Below is a small trained network, with its code and all its weights. Each question gives an input and a class and asks what happens when units are switched off, that is, made to give their printed mean instead of their output.

import numpy as np


def w(rows, s, z=0):
    codes = np.array(rows[::2]) - 128.0
    scale = np.full(codes.shape[1], s)
    scale[-1] = z or s
    return codes * scale


def norm(h):
    return h / np.sqrt((h * h).mean(-1, keepdims=True) + 1e-5)


def f(y):
    return y / 2 * (1 + np.tanh(0.7978845608 * (y + 0.044715 * y**3)))


def log_softmax(a):
    a = a - a.max(-1, keepdims=True)
    return a - np.log(np.exp(a).sum(-1, keepdims=True))


def net(x, mask):
    res = np.array(x, float).reshape(1, 3) / 4 @ E
    u = 0
    for l in range(2):
        y = f(norm(res) @ A[l][:, :-1].T + A[l][:, -1])
        res = res + np.where(mask[u : u + 11], y, B[l][:, -1]) @ B[l][:, :-1]
        u += 11
    return log_softmax(norm(res)[-1] @ U[:, :-1].T + U[:, -1])


A, B = {}, {}
E = w([
[163,49,84,101,122,236],'x0',
[240,197,74,39,113,58],'x1',
[147,2,118,81,134,24],'x2',
],0.0069)
A[0] = w([
[158,51,62,90,115,179,1],'0.n0',
[175,147,134,68,156,101,55],'0.n1',
[170,34,94,72,145,176,15],'0.n2',
[82,20,151,130,161,77,123],'0.n3',
[161,119,69,105,110,80,21],'0.n4',
[156,60,142,95,136,76,38],'0.n5',
[180,51,102,119,116,50,27],'0.n6',
[78,134,127,153,98,11,4],'0.n7',
[236,109,90,102,76,63,9],'0.n8',
[82,31,137,213,90,90,60],'0.n9',
[84,141,143,118,179,28,82],'0.n10',
],0.011,0.0029)
B[0] = w([
[99,160,248,201,80,36,216],'0.n0',
[51,103,172,134,174,178,173],'0.n1',
[194,74,173,197,100,77,231],'0.n2',
[77,128,62,104,88,226,254],'0.n3',
[130,46,98,80,210,116,168],'0.n4',
[177,152,55,85,67,164,188],'0.n5',
[176,196,12,88,55,184,211],'0.n6',
[177,83,185,211,96,54,199],'0.n7',
[65,119,204,97,201,152,224],'0.n8',
[97,117,163,68,227,107,243],'0.n9',
[147,100,198,185,76,101,205],'0.n10',
],0.015,0.006)
A[1] = w([
[196,147,155,42,230,81,62],'1.n0',
[25,77,133,63,252,122,24],'1.n1',
[144,129,84,212,122,41,29],'1.n2',
[149,102,162,176,94,92,62],'1.n3',
[172,158,165,84,132,119,69],'1.n4',
[142,222,35,182,142,151,2],'1.n5',
[96,72,33,104,111,32,217],'1.n6',
[129,187,89,169,144,136,88],'1.n7',
[88,107,106,191,108,158,44],'1.n8',
[146,104,162,188,96,72,3],'1.n9',
[209,70,178,201,113,138,32],'1.n10',
],0.013,0.0023)
B[1] = w([
[3,83,69,137,159,72,166],'1.n0',
[43,156,45,62,177,42,254],'1.n1',
[131,121,219,145,134,109,165],'1.n2',
[171,109,191,162,187,151,201],'1.n3',
[91,97,149,105,141,119,137],'1.n4',
[170,129,82,117,59,180,165],'1.n5',
[169,200,124,186,139,245,144],'1.n6',
[181,87,101,96,130,145,146],'1.n7',
[155,97,131,87,131,45,155],'1.n8',
[181,111,189,179,145,118,209],'1.n9',
[158,195,210,199,165,74,215],'1.n10',
],0.016,0.0091)
U = w([
[195,103,251,214,163,90,254],'0',
[42,98,70,66,202,88,109],'1',
[216,130,54,102,57,239,52],'2',
],0.011,0.00049)

Each question gives the input, the list of numbers given to net, and the class t.
The units are the neurons (one row each of A and B). Each row of codes is followed by its name. A weight is (code - 128) times the scale printed after its matrix; where a second scale follows, it is the last column's (A, B and U).
mask holds one flag per neuron, layer by layer. A switched-off neuron (its flag False) gives its mean, the last column of its row in B, instead of its output. The means were averaged over made-up inputs and are rounded, as every weight is.
A unit's drop is (log p(t) with every unit on - log p(t) with that unit switched off) / (log p(t) with every unit on - log p(t) with every unit switched off).
most important unit: the unit with the biggest drop
k most important neurons: the k neurons with the biggest drops, biggest first
k most important neurons of layer l: the k neurons of layer l with the biggest drops, biggest first
drop when u is switched off: that unit's drop, to one decimal
input [6,8,1], class 1: 2 most important neurons => 0.n8, 0.n4
input [-1,4,7], class 2: most important unit => 0.n6
input [-1,2,-4], class 2: 2 most important neurons => 0.n9, 0.n8
input [-7,-8,-4], class 1: 3 most important neurons of layer 0 => 0.n2, 0.n0, 0.n9
input [-6,-7,-3], class 1: 3 most important neurons => 0.n2, 0.n0, 0.n9
input [-7,7,8], class 2: 2 most important neurons of layer 0 => 0.n6, 0.n5
input [-1,3,-5], class 2: 2 most important neurons => 0.n9, 0.n8
input [1,-7,7], class 1: 2 most important neurons => 0.n9, 1.n1
input [-5,7,-6], class 1: drop when 0.n0 is switched off => 0.2
input [2,-6,7], class 2: drop when 0.n6 is switched off => 0.4
input [4,-5,-5], class 1: drop when 0.n2 is switched off => 2.1
